Below is a small trained network, with its code and all its weights. Each question gives an input and a class and asks what happens when units are switched off, that is, made to give their printed mean instead of their output.

import numpy as np


def w(rows, s, z=0):
    codes = np.array(rows[::2]) - 128.0
    scale = np.full(codes.shape[1], s)
    scale[-1] = z or s
    return codes * scale


def norm(h):
    return h / np.sqrt((h * h).mean(-1, keepdims=True) + 1e-5)


def f(y):
    return y / 2 * (1 + np.tanh(0.7978845608 * (y + 0.044715 * y**3)))


def log_softmax(a):
    a = a - a.max(-1, keepdims=True)
    return a - np.log(np.exp(a).sum(-1, keepdims=True))


def net(x, mask):
    res = np.array(x, float).reshape(1, 5) / 4 @ E
    u = 0
    for l in range(2):
        y = f(norm(res) @ A[l][:, :-1].T + A[l][:, -1])
        res = res + np.where(mask[u : u + 3], y, B[l][:, -1]) @ B[l][:, :-1]
        u += 3
    return log_softmax(norm(res)[-1] @ U[:, :-1].T + U[:, -1])


A, B = {}, {}
E = w([
[135,121,139,131,129,117,114,139,114,139,135],'x0',
[198,115,49,217,84,38,199,128,98,49,183],'x1',
[79,5,130,171,170,130,197,201,129,38,50],'x2',
[74,117,123,144,69,254,161,173,62,178,135],'x3',
[87,148,100,117,142,112,123,119,124,117,115],'x4',
],0.0045)
A[0] = w([
[118,178,254,129,97,109,114,88,156,126,107,199],'L0N1',
[140,98,206,76,228,111,134,113,165,160,109,247],'L0N2',
[143,148,97,190,129,130,124,112,120,96,158,218],'L0N3',
],0.0047,0.0012)
B[0] = w([
[105,229,40,54,139,100,134,106,102,171,153,190],'L0N1',
[126,188,179,139,212,164,192,118,116,67,100,251],'L0N2',
[172,41,146,2,67,11,82,129,75,94,199,191],'L0N3',
],0.0064,0.0027)
A[1] = w([
[107,137,166,87,56,147,69,139,141,222,80,19],'L1N1',
[56,94,159,157,124,210,98,111,147,214,107,105],'L1N2',
[94,115,108,202,24,140,212,129,1,144,202,7],'L1N3',
],0.0054,0.0019)
B[1] = w([
[123,114,1,127,86,66,227,133,48,30,176,169],'L1N1',
[204,91,48,183,56,125,77,195,193,157,93,223],'L1N2',
[75,227,173,120,230,166,142,86,150,147,93,252],'L1N3',
],0.0084,0.0033)
U = w([
[114,237,137,57,184,158,118,47,113,220,154,251],'0',
[66,137,238,168,205,177,183,133,140,82,45,231],'1',
[190,114,151,104,53,49,32,61,152,154,189,95],'2',
[160,2,125,146,136,56,172,157,113,87,117,81],'3',
[151,161,18,122,43,173,123,168,110,179,136,14],'4',
[112,22,122,197,86,219,88,196,190,189,47,72],'5',
],0.0089,0.0015)

Each question gives the input, the list of numbers given to net, and the class t.
The units are the neurons (one row each of A and B). Each row of codes is followed by its name. A weight is (code - 128) times the scale printed after its matrix; where a second scale follows, it is the last column's (A, B and U).
mask holds one flag per neuron, layer by layer. A switched-off neuron (its flag False) gives its mean, the last column of its row in B, instead of its output. The means were averaged over made-up inputs and are rounded, as every weight is.
A unit's drop is (log p(t) with every unit on - log p(t) with that unit switched off) / (log p(t) with every unit on - log p(t) with every unit switched off).
The circuit of an input: a set's keep is (log p(t) with only the set's units on - log p(t) with every unit switched off) / (log p(t) with every unit on - log p(t) with every unit switched off). Starting from all 6 units, units are removed one at a time, each time the one whose removal leaves the highest keep (on an exact tie, the one counted first), for as long as the keep stays at least 0.8.
units of the circuit, in order: the units of the circuit, biggest drop first
top k neurons: the k neurons with the biggest drops, biggest first
top k neurons in layer l: the k neurons of layer l with the biggest drops, biggest first
drop of u: that unit's drop, to one decimal
input [-2,6,0,7,-8], class 0: units of the circuit, in order : (L1N3)
input [2,5,-1,0,-3], class 2: top 2 neurons : (L0N3, L0N2)
input [-7,-3,0,8,7], class 4: top 2 neurons : (L1N1, L0N2)
input [3,-8,-6,1,-6], class 4: top 3 neurons : (L1N1, L1N2, L1N3)
input [3,-3,1,1,6], class 5: top 2 neurons in layer 0 : (L0N3, L0N2)
input [-7,0,-4,2,-8], class 4: top 2 neurons : (L1N1, L0N2)
input [2,-3,6,1,-3], class 5: top 3 neurons : (L1N3, L1N2, L0N3)
input [1,2,-6,-2,5], class 2: top 2 neurons : (L1N3, L0N2)
input [6,3,0,1,2], class 0: top 3 neurons : (L1N3, L1N2, L1N1)
input [-6,3,6,5,-8], class 1: top 2 neurons : (L1N3, L1N2)
input [2,7,3,1,-2], class 1: top 3 neurons : (L1N3, L1N2, L1N1)
input [8,-1,-8,8,5], class 4: top 3 neurons : (L1N1, L1N2, L0N2)
input [-3,0,-4,3,-3], class 4: top 4 neurons : (L1N1, L0N2, L0N3, L1N2)
input [0,1,-6,0,1], class 2: units of the circuit, in order : (L1N3)
input [-4,-5,2,1,-5], class 5: top 2 neurons in layer 0 : (L0N3, L0N2)
input [5,-3,8,1,1], class 5: top 2 neurons in layer 1 : (L1N3, L1N2)
input [2,4,0,0,4], class 2: top 2 neurons in layer 0 : (L0N3, L0N2)
input [1,-7,-3,4,-1], class 4: top 2 neurons in layer 1 : (L1N1, L1N2)
input [0,-4,0,5,-3], class 4: drop of L1N1 : 0.7
input [0,5,5,4,4], class 1: drop of L1N3 : 1.0
input [0,-6,-1,7,4], class 4: drop of L1N1 : 0.6
input [-6,-4,-1,8,-1], class 4: drop of L1N1 : 0.9
